 -7.8  -41.3  -40.4  -19.0   71.0
 -5.0  -13.0  -12.2   -7.2   23.9
 -1.0   -3.2   -0.4   -2.3    3.7
-> -40.4

 29.9   68.0    8.4  -34.0
 55.0  -32.5  -65.7  -37.9
 61.5  -61.7    0.3  -62.1
-> 68.0

 11.1    2.3  -51.6   69.1  -27.5
 36.3  -50.9    2.9   39.8  -71.2
 55.7   23.4   -6.9  -57.1    4.0
-> -51.6

-18.3   47.0   -6.5    7.2  -13.3
-32.6    9.4    0.6   -6.7    1.4
  3.1   -5.0   23.0   18.1  -59.7
-> -6.5

 77.7   80.6   35.4  -78.9   60.8
-43.2   40.5   13.8   55.2   23.6
-73.5   54.6   -0.6   72.1  -45.3
-> 35.4

 43.3  -57.3    4.1   58.2   25.1   70.0
 44.3   45.1   39.9    3.4  -48.2   13.0
 50.0  -36.3  -63.5   44.3    3.3   67.8
-> 58.2

63.5  58.4  61.1  79.7  58.9
66.1  61.1  59.0  73.4  72.5
75.3  73.9  63.4  46.5  68.9
-> 61.1

-62.6  -33.3  -19.2  -19.0   59.6  -61.4  -39.4
-77.7    5.8   32.6   -5.2   56.2  -71.3  -24.8
 57.4   58.6    7.7  -11.9  -47.0   57.6  -79.9
-> 59.6
---
[[-0.212, -0.207, 0.229, 0.205, 0.213, -0.205, 0.219], [-0.214, -0.215, 0.231, 0.232, -0.208, -0.216, 0.226], [-0.213, -0.191, 0.227, 0.205, 0.230, -0.197, 0.232]] result: -0.197
[[0.3, -0.6, -1.5, -1.3, 0.5, 0.7], [-0.6, -0.5, -1.0, -1.0, -0.3, -0.2], [0.2, 0.5, -1.9, -1.8, 1.0, 2.2]] result: 1.0
[[0.727, 0.614, 1.330, 1.578, 2.067, 1.940, -0.953], [-0.167, 0.139, -0.138, -1.560, -0.196, 1.176, 0.288], [-0.077, -1.075, 0.024, 0.412, 0.273, -0.348, -0.061]] result: -0.348
[[-66.76, -10.69, -52.82, -135.92, -176.25, -92.64], [-88.42, -122.56, -82.73, -10.50, -31.42, -0.51], [-67.67, 127.49, -124.06, -92.59, -153.40, -20.58]] result: -153.40
[[37.886, -5.509, 15.367, 55.746, -143.666, 141.834], [37.886, -49.425, -50.835, -62.402, 0.799, -25.723], [59.657, -39.766, -10.576, 32.423, -54.783, 212.451]] result: -54.783
[[4.388, -1.910, -12.349, -13.200, 10.701, -3.611], [4.388, 6.348, -12.349, -14.476, 12.406, -10.400], [-9.095, 5.078, -6.263, -9.372, -11.463, -17.755]] result: -11.463
[[-0.4, 2.1, 0.5, -1.7, 1.1, 1.5, -0.5], [0.4, -2.2, 0.8, 1.4, 0.6, -0.8, 0.8], [0.3, -0.8, 0.0, 0.8, 0.5, 0.5, -0.2]] result: 0.5
---
[ 25.5, -64.8, -54.1, -27.1,  41.6] ==> -64.8
[ 43.4,  82.5,  62.8,  69.9, -37.7, -80.6] ==> 82.5
[-41.5, -53.6, -60.0, -13.8] ==> -53.6
[ 40.4, -49.0, -75.6,  15.4,  27.6, -63.0] ==> -49.0
[ 5.4, 28.3,  5.1, 62.1,  6.9, -2.4,  4.5] ==> 28.3
[ 74.2,  59.4, -79.8,  46.4,  42.8, -49.4] ==> 59.4
[ 17.0, -20.7, -75.9, -23.9] ==> -20.7
---
[[ 36.3 -17.8  -3.2  20.2  34.7  -1.4]
 [ 23.0  10.4  61.0  34.3  23.9 -27.4]
 [ 51.9  10.2 -40.3  70.4  22.8  22.5]] => 10.2

[[ 41.2  -6.7 -25.3  76.7]
 [ 10.5  -2.7 -13.5  21.6]
 [  4.1 -22.1  21.6 -54.4]] => -22.1

[[ 30.8  67.0  20.4  36.1  17.9]
 [ 40.1  60.7   5.2  31.0  16.6]
 [ -8.0  74.2 -24.4 -32.5 -32.8]] => 74.2

[[ 49.8  38.3 -45.0  54.5  14.1   7.7  -6.0]
 [-30.2  68.3  55.5  68.0  26.6  22.3  40.2]
 [  9.6  15.3 -60.4 -10.6 -20.4 -12.6  -0.3]] => 15.3

[[-14.1   6.8   2.2 -31.4 -27.8]
 [ 27.7  56.6  59.7 -30.8  36.4]
 [ 54.8 -22.0 -31.6   4.1 -15.5]] => -22.0

[[-38.4  53.2 -76.9  13.4  56.1 -37.2]
 [-11.7  62.9  27.2   3.5  23.3 -48.8]
 [ 28.2  -4.2  75.7  16.5 -74.8 -64.3]] => -4.2
---
[80.1, 65.0, -7.8, 56.6, 35.6]
80.1

array([[-69.8,   6.5, -19.0,  21.8, -13.6],
       [ 36.1,  30.8, -21.8,  25.7,  36.6],
       [-28.4,  23.1, -77.4, -27.2, -22.7]])
36.6

array([[ 56.1,  -4.3,  22.6,  26.2,   5.8],
       [-32.2,  67.8,  -4.3, -37.1,  28.5]])
67.8

array([[ 72.6,  14.1,   6.6,  16.3],
       [ 15.7, -39.2,  12.4,  22.9]])
72.6

[-19.3, -19.6, -58.6, -12.0, -40.7,  21.2]
21.2

array([[-79.2, -68.9, -27.6,  41.1,   2.9],
       [-38.6, -51.5,  17.7,  17.4,  -1.2],
       [ 50.1, -10.1,  43.1, -27.9, -10.7]])
50.1

array([[ 1.2, -0.3,  0.3, 10.3, 57.7],
       [ 1.0, 19.1, 61.2, 68.0, 69.1]])
69.1
